Here is a tiny trained network, its code and every weight. The questions are about switching its units off for an input and a class, where a switched-off unit gives its printed mean instead of its output.

import numpy as np


def w(rows, s, z=0):
    codes = np.array(rows[::2]) - 128.0
    scale = np.full(codes.shape[1], s)
    scale[-1] = z or s
    return codes * scale


def f(y):
    return np.maximum(y, 0)


def log_softmax(a):
    a = a - a.max(-1, keepdims=True)
    return a - np.log(np.exp(a).sum(-1, keepdims=True))


def net(x, mask):
    res = np.array(x, float).reshape(1, 2) / 4 @ E
    y = f(res @ A[0][:, :-1].T + A[0][:, -1])
    res = res + np.where(mask, y, B[0][:, -1]) @ B[0][:, :-1]
    return log_softmax(res[-1] @ U[:, :-1].T + U[:, -1])


A, B = {}, {}
E = w([
[31,174,226,74,71,53,48,212,17,254],'x0',
[71,30,194,204,25,68,202,53,87,74],'x1',
],0.0057)
A[0] = w([
[18,165,206,85,62,36,48,238,2,207,128],'neuron 1',
[236,71,37,197,169,222,213,37,235,33,130],'neuron 2',
[76,8,187,200,37,43,232,40,79,92,70],'neuron 3',
[164,205,103,84,214,168,80,191,153,138,254],'neuron 4',
[70,27,190,189,40,49,215,81,95,76,77],'neuron 5',
[230,95,30,185,188,199,215,28,226,54,56],'neuron 6',
[184,218,67,51,250,193,53,196,174,163,79],'neuron 7',
[176,216,65,32,207,192,36,193,186,149,87],'neuron 8',
[213,238,52,28,244,214,61,195,176,187,57],'neuron 9',
[36,172,229,51,68,42,19,194,22,237,89],'neuron 10',
[78,13,171,254,16,70,232,24,104,86,85],'neuron 11',
],0.0039,0.008)
B[0] = w([
[159,177,79,116,193,166,126,83,66,80,231],'neuron 1',
[152,172,92,123,182,157,120,92,60,91,219],'neuron 2',
[63,105,120,168,135,52,60,154,144,66,172],'neuron 3',
[115,113,196,254,119,129,128,129,118,144,255],'neuron 4',
[64,108,135,153,125,80,64,163,133,67,167],'neuron 5',
[163,175,25,49,213,131,108,81,75,60,184],'neuron 6',
[89,117,137,156,132,68,50,166,152,61,182],'neuron 7',
[74,110,137,155,128,89,64,168,149,40,181],'neuron 8',
[41,106,119,156,120,49,48,183,165,2,185],'neuron 9',
[158,182,55,82,207,145,114,72,45,37,216],'neuron 10',
[84,106,142,173,126,78,81,156,130,68,182],'neuron 11',
],0.0081,0.0088)
U = w([
[145,168,73,86,156,147,121,87,99,111,78],'0',
[93,98,144,154,119,79,97,166,144,108,80],'1',
[140,122,178,177,116,160,144,108,123,147,247],'2',
[144,120,136,65,83,146,147,135,150,164,85],'3',
[136,106,137,2,104,161,150,136,176,154,94],'4',
[133,111,127,36,109,158,145,141,160,164,94],'5',
[146,110,151,38,102,145,161,129,141,154,87],'6',
],0.014,0.013)

Each question gives the input, the list of numbers given to net, and the class t.
The units are the neurons (one row each of A and B). Each row of codes is followed by its name. A weight is (code - 128) times the scale printed after its matrix; where a second scale follows, it is the last column's (A, B and U).
mask holds one flag per neuron, in row order. A switched-off neuron (its flag False) gives its mean, the last column of its row in B, instead of its output. The means were averaged over made-up inputs and are rounded, as every weight is.
A unit's drop is (log p(t) with every unit on - log p(t) with that unit switched off) / (log p(t) with every unit on - log p(t) with every unit switched off).
unit that matters most: the unit with the biggest drop
k most important neurons: the k neurons with the biggest drops, biggest first
drop when u is switched off: that unit's drop, to one decimal
input [3,-1], class 2: unit that matters most => neuron 6
input [4,4], class 0: 3 most important neurons => (neuron 4; neuron 1; neuron 10)
input [3,1], class 2: 2 most important neurons => (neuron 6; neuron 2)
input [3,-3], class 2: 3 most important neurons => (neuron 6; neuron 4; neuron 2)
input [6,0], class 0: 2 most important neurons => (neuron 10; neuron 1)
input [5,-6], class 1: 2 most important neurons => (neuron 9; neuron 4)
input [4,2], class 0: 2 most important neurons => (neuron 10; neuron 1)
input [-3,-3], class 2: 2 most important neurons => (neuron 10; neuron 1)
input [4,1], class 0: 3 most important neurons => (neuron 10; neuron 1; neuron 4)
input [6,-8], class 1: drop when neuron 7 is switched off => 0.3
input [5,2], class 0: drop when neuron 10 is switched off => 0.2
input [3,-6], class 1: drop when neuron 9 is switched off => 0.1
